Below is a small trained network, with its code and all its weights. Each question gives an input and a class and asks what happens when units are switched off, that is, made to give their printed mean instead of their output.

import numpy as np


def w(rows, s, z=0):
    codes = np.array(rows[::2]) - 128.0
    scale = np.full(codes.shape[1], s)
    scale[-1] = z or s
    return codes * scale


def f(y):
    return np.maximum(y, 0)


def log_softmax(a):
    a = a - a.max(-1, keepdims=True)
    return a - np.log(np.exp(a).sum(-1, keepdims=True))


def net(x, mask):
    res = np.array(x, float).reshape(1, 6) / 4 @ E
    y = f(res @ A[0][:, :-1].T + A[0][:, -1])
    res = res + np.where(mask, y, B[0][:, -1]) @ B[0][:, :-1]
    return log_softmax(res[-1] @ U[:, :-1].T + U[:, -1])


A, B = {}, {}
E = w([
[124,148,254,59],'x0',
[132,130,127,129],'x1',
[127,129,129,132],'x2',
[9,172,63,58],'x3',
[158,77,102,61],'x4',
[44,10,155,149],'x5',
],0.01)
A[0] = w([
[169,46,88,55,228],'neuron 1',
[45,12,150,179,98],'neuron 2',
[126,153,240,36,34],'neuron 3',
[83,117,116,109,195],'neuron 4',
[105,36,149,130,126],'neuron 5',
[82,55,123,146,161],'neuron 6',
[126,100,24,189,56],'neuron 7',
[103,116,194,70,69],'neuron 8',
[182,213,165,108,112],'neuron 9',
[22,185,101,50,172],'neuron 10',
[218,72,201,108,84],'neuron 11',
[170,107,179,204,98],'neuron 12',
[193,173,49,111,109],'neuron 13',
[163,107,50,176,168],'neuron 14',
[82,181,149,215,166],'neuron 15',
[159,104,175,155,94],'neuron 16',
[52,195,43,116,154],'neuron 17',
[144,181,145,122,82],'neuron 18',
[229,71,144,220,68],'neuron 19',
[177,134,70,51,253],'neuron 20',
],0.011,0.0056)
B[0] = w([
[121,116,214,115,219],'neuron 1',
[152,239,116,171,255],'neuron 2',
[31,155,101,116,206],'neuron 3',
[211,121,140,65,186],'neuron 4',
[176,176,134,157,212],'neuron 5',
[155,205,140,141,216],'neuron 6',
[36,153,136,62,213],'neuron 7',
[86,140,111,152,178],'neuron 8',
[120,177,143,145,192],'neuron 9',
[201,128,86,83,242],'neuron 10',
[136,150,99,88,207],'neuron 11',
[122,139,87,72,200],'neuron 12',
[110,199,137,171,192],'neuron 13',
[58,160,208,86,216],'neuron 14',
[176,1,251,93,191],'neuron 15',
[105,108,114,91,172],'neuron 16',
[151,102,119,123,228],'neuron 17',
[124,170,110,127,154],'neuron 18',
[153,122,62,60,234],'neuron 19',
[162,160,195,146,209],'neuron 20',
],0.0084,0.012)
U = w([
[7,163,101,106,121],'0',
[168,202,115,185,92],'1',
[170,122,40,79,82],'2',
[152,140,164,124,231],'3',
[144,148,145,132,254],'4',
[152,119,209,113,137],'5',
[109,121,79,176,108],'6',
[112,86,113,181,20],'7',
],0.013,0.0058)

Each question gives the input, the list of numbers given to net, and the class t.
The units are the neurons (one row each of A and B). Each row of codes is followed by its name. A weight is (code - 128) times the scale printed after its matrix; where a second scale follows, it is the last column's (A, B and U).
mask holds one flag per neuron, in row order. A switched-off neuron (its flag False) gives its mean, the last column of its row in B, instead of its output. The means were averaged over made-up inputs and are rounded, as every weight is.
A unit's drop is (log p(t) with every unit on - log p(t) with that unit switched off) / (log p(t) with every unit on - log p(t) with every unit switched off).
The circuit of an input: a set's keep is (log p(t) with only the set's units on - log p(t) with every unit switched off) / (log p(t) with every unit on - log p(t) with every unit switched off). Starting from the 12 units with the biggest drops (on a tie, the unit counted first), units are removed one at a time, each time the one whose removal leaves the highest keep (on an exact tie, the one counted first), for as long as the keep stays at least 0.8.
circuit, biggest first: the units of the circuit, biggest drop first
unit that matters most: the unit with the biggest drop
top k neurons: the k neurons with the biggest drops, biggest first
drop of u: that unit's drop, to one decimal
input [-2,-2,-7,-3,-8,0], class 5: circuit, biggest first -> (neuron 15)
input [2,4,-8,7,5,4], class 3: top 2 neurons -> (neuron 19; neuron 1)
input [5,2,-5,-4,2,-8], class 1: circuit, biggest first -> (neuron 9; neuron 15)
input [-1,5,-6,-8,-7,-7], class 2: circuit, biggest first -> (neuron 19; neuron 12)
input [3,-8,0,5,-8,1], class 4: top 4 neurons -> (neuron 1; neuron 14; neuron 20; neuron 10)
input [-2,2,3,-2,3,4], class 1: circuit, biggest first -> (neuron 15; neuron 2)
input [-5,-1,-5,4,8,0], class 5: top 2 neurons -> (neuron 1; neuron 20)
input [-7,-4,1,0,8,4], class 5: top 3 neurons -> (neuron 1; neuron 3; neuron 20)
input [-7,-5,1,2,5,-3], class 0: top 3 neurons -> (neuron 7; neuron 15; neuron 14)
input [7,0,-7,4,1,-7], class 0: top 3 neurons -> (neuron 3; neuron 2; neuron 5)
input [-1,-4,-5,-8,4,-4], class 2: top 2 neurons -> (neuron 19; neuron 11)
input [-1,-7,-5,8,5,8], class 1: top 2 neurons -> (neuron 2; neuron 6)
input [-1,-3,-3,0,-7,-3], class 5: top 2 neurons -> (neuron 15; neuron 2)
input [0,-1,-5,-7,5,-5], class 2: top 2 neurons -> (neuron 19; neuron 11)
input [0,8,-6,7,8,7], class 4: top 2 neurons -> (neuron 1; neuron 19)
input [1,5,0,-6,6,3], class 2: top 3 neurons -> (neuron 19; neuron 11; neuron 15)
input [-7,-1,1,-2,-3,5], class 0: top 4 neurons -> (neuron 7; neuron 14; neuron 10; neuron 20)
input [6,-3,1,-4,1,6], class 0: unit that matters most -> neuron 3
input [-8,-8,2,-8,-3,-8], class 0: top 2 neurons -> (neuron 14; neuron 7)
input [-4,-5,-7,8,-1,5], class 2: circuit, biggest first -> (neuron 10)
input [1,3,5,5,1,5], class 1: drop of neuron 6 -> 0.1
input [6,-7,-3,4,-6,7], class 1: drop of neuron 2 -> 0.4
input [6,-1,-5,8,1,-5], class 2: drop of neuron 10 -> 1.5
input [-5,4,7,-8,-4,0], class 2: drop of neuron 19 -> 0.6
